Below is a small trained network, with its code and all its weights. Each question gives an input and a class and asks what happens when units are switched off, that is, made to give their printed mean instead of their output.

import numpy as np


def w(rows, s, z=0):
    codes = np.array(rows[::2]) - 128.0
    scale = np.full(codes.shape[1], s)
    scale[-1] = z or s
    return codes * scale


def norm(h):
    return h / np.sqrt((h * h).mean(-1, keepdims=True) + 1e-5)


def f(y):
    return np.maximum(y, 0)


def log_softmax(a):
    a = a - a.max(-1, keepdims=True)
    return a - np.log(np.exp(a).sum(-1, keepdims=True))


def net(x, mask):
    res = np.array(x, float).reshape(1, 5) / 4 @ E
    u = 0
    for l in range(3):
        y = f(norm(res) @ A[l][:, :-1].T + A[l][:, -1])
        res = res + np.where(mask[u : u + 10], y, B[l][:, -1]) @ B[l][:, :-1]
        u += 10
    return log_softmax(norm(res)[-1] @ U[:, :-1].T + U[:, -1])


A, B = {}, {}
E = w([
[128,125,127,127,127,129,127],'x0',
[2,165,137,168,163,82,141],'x1',
[111,176,33,197,129,244,219],'x2',
[128,128,130,130,128,130,128],'x3',
[114,238,92,175,14,131,42],'x4',
],0.0073)
A[0] = w([
[136,124,91,147,226,230,214,65],'0.n1',
[138,46,160,93,255,122,181,160],'0.n2',
[120,139,157,106,166,135,172,54],'0.n3',
[167,96,133,96,81,83,79,64],'0.n4',
[31,146,119,165,155,60,150,133],'0.n5',
[179,102,121,141,194,175,148,3],'0.n6',
[159,184,114,202,95,95,11,105],'0.n7',
[152,157,86,153,191,165,215,104],'0.n8',
[89,93,121,171,156,106,147,64],'0.n9',
[92,162,63,165,80,253,207,33],'0.n10',
],0.0065,0.0042)
B[0] = w([
[86,53,192,124,24,87,158,236],'0.n1',
[164,209,113,203,190,158,52,250],'0.n2',
[104,138,69,141,117,155,70,142],'0.n3',
[146,146,183,92,118,228,95,174],'0.n4',
[39,153,168,111,168,109,118,215],'0.n5',
[169,128,87,112,140,6,168,154],'0.n6',
[119,66,174,103,68,140,110,232],'0.n7',
[94,27,84,77,78,159,171,216],'0.n8',
[95,140,159,143,127,170,99,149],'0.n9',
[188,150,132,207,254,76,24,254],'0.n10',
],0.0063,0.0056)
A[1] = w([
[192,111,77,122,147,145,117,51],'1.n1',
[169,136,151,105,180,76,168,2],'1.n2',
[224,89,108,129,101,142,111,188],'1.n3',
[219,39,109,66,70,152,234,56],'1.n4',
[136,136,178,49,177,118,100,55],'1.n5',
[100,145,132,39,40,97,135,88],'1.n6',
[186,106,131,134,112,153,115,129],'1.n7',
[118,207,48,192,46,137,109,127],'1.n8',
[255,147,126,137,111,137,103,108],'1.n9',
[120,128,167,113,144,139,123,81],'1.n10',
],0.0093,0.0032)
B[1] = w([
[146,137,121,114,140,99,140,179],'1.n1',
[124,136,127,122,103,173,87,141],'1.n2',
[182,117,151,153,126,129,149,253],'1.n3',
[103,128,112,187,95,7,106,209],'1.n4',
[143,171,96,120,168,132,149,181],'1.n5',
[110,106,139,126,80,155,134,180],'1.n6',
[158,147,103,143,125,156,130,201],'1.n7',
[164,141,155,81,200,95,132,232],'1.n8',
[153,144,120,110,150,216,150,237],'1.n9',
[135,153,95,143,112,96,164,149],'1.n10',
],0.012,0.0066)
A[2] = w([
[15,82,125,130,118,94,167,103],'2.n1',
[121,136,163,129,78,133,143,140],'2.n2',
[193,145,134,114,120,182,121,90],'2.n3',
[150,176,123,132,165,119,130,110],'2.n4',
[202,103,115,129,114,151,132,188],'2.n5',
[90,144,153,104,167,114,91,129],'2.n6',
[119,144,166,109,48,131,137,164],'2.n7',
[171,60,109,126,4,140,141,79],'2.n8',
[110,74,127,140,120,139,165,148],'2.n9',
[74,116,121,89,64,79,136,1],'2.n10',
],0.013,0.0061)
B[2] = w([
[180,118,118,72,121,180,126,205],'2.n1',
[102,123,122,111,103,139,83,161],'2.n2',
[131,93,114,97,156,193,138,222],'2.n3',
[135,182,146,125,169,102,115,196],'2.n4',
[146,96,132,68,112,96,157,255],'2.n5',
[117,142,124,194,115,93,140,209],'2.n6',
[89,114,91,139,88,155,102,187],'2.n7',
[63,117,224,150,100,113,124,197],'2.n8',
[78,156,82,174,104,131,158,157],'2.n9',
[118,142,4,182,96,43,75,147],'2.n10',
],0.015,0.0084)
U = w([
[249,132,140,53,205,163,160,185],'0',
[80,235,147,193,211,73,93,252],'1',
[113,69,214,62,26,213,83,35],'2',
[39,167,61,161,26,91,32,11],'3',
[140,64,120,191,62,35,191,127],'4',
[70,116,51,164,130,254,188,72],'5',
],0.016,0.0027)

Each question gives the input, the list of numbers given to net, and the class t.
The units are the neurons (one row each of A and B). Each row of codes is followed by its name. A weight is (code - 128) times the scale printed after its matrix; where a second scale follows, it is the last column's (A, B and U).
mask holds one flag per neuron, layer by layer. A switched-off neuron (its flag False) gives its mean, the last column of its row in B, instead of its output. The means were averaged over made-up inputs and are rounded, as every weight is.
A unit's drop is (log p(t) with every unit on - log p(t) with that unit switched off) / (log p(t) with every unit on - log p(t) with every unit switched off).
The circuit of an input: a set's keep is (log p(t) with only the set's units on - log p(t) with every unit switched off) / (log p(t) with every unit on - log p(t) with every unit switched off). Starting from the 12 units with the biggest drops (on a tie, the unit counted first), units are removed one at a time, each time the one whose removal leaves the highest keep (on an exact tie, the one counted first), for as long as the keep stays at least 0.8.
units of the circuit, in order: the units of the circuit, biggest drop first
most important unit: the unit with the biggest drop
top k neurons: the k neurons with the biggest drops, biggest first
top k neurons in layer l: the k neurons of layer l with the biggest drops, biggest first
drop when u is switched off: that unit's drop, to one decimal
input [-8,-5,2,-6,-7], class 4: top 3 neurons -> 1.n4, 0.n1, 0.n10
input [7,0,5,3,-1], class 4: most important unit -> 0.n1
input [0,-8,1,2,8], class 0: top 3 neurons -> 1.n8, 0.n1, 0.n8
input [-7,0,-4,-5,6], class 2: top 3 neurons -> 0.n5, 1.n4, 0.n1
input [5,1,-4,5,1], class 3: top 2 neurons in layer 1 -> 1.n9, 1.n3
input [-6,6,-1,6,1], class 3: top 4 neurons -> 0.n10, 0.n2, 1.n8, 1.n9
input [1,-5,8,-7,-1], class 4: top 2 neurons in layer 0 -> 0.n1, 0.n8
input [3,-1,0,7,7], class 2: top 4 neurons -> 0.n7, 0.n2, 0.n10, 1.n6
input [6,-7,6,6,-5], class 4: top 2 neurons -> 1.n4, 0.n1
input [-8,-1,1,-2,-3], class 4: top 4 neurons -> 0.n1, 0.n8, 0.n10, 0.n2
input [-2,-2,3,8,0], class 4: top 3 neurons -> 0.n1, 0.n8, 0.n2
input [-1,-5,6,-5,-1], class 4: top 2 neurons -> 0.n1, 1.n4
input [-6,-8,6,-4,-2], class 4: top 2 neurons -> 1.n4, 0.n1
input [2,2,3,4,8], class 1: units of the circuit, in order -> 1.n8
input [0,3,2,6,-2], class 5: top 2 neurons in layer 2 -> 2.n1, 2.n9
input [-4,1,-8,-8,1], class 3: top 3 neurons in layer 1 -> 1.n8, 1.n9, 1.n6
input [-7,4,6,-5,1], class 1: top 2 neurons in layer 0 -> 0.n10, 0.n7
input [-6,-5,3,-8,0], class 4: top 3 neurons in layer 0 -> 0.n2, 0.n1, 0.n8
input [-1,0,8,-2,6], class 0: drop when 0.n5 is switched off -> 0.2
input [6,1,0,6,-1], class 1: drop when 0.n2 is switched off -> 1.1
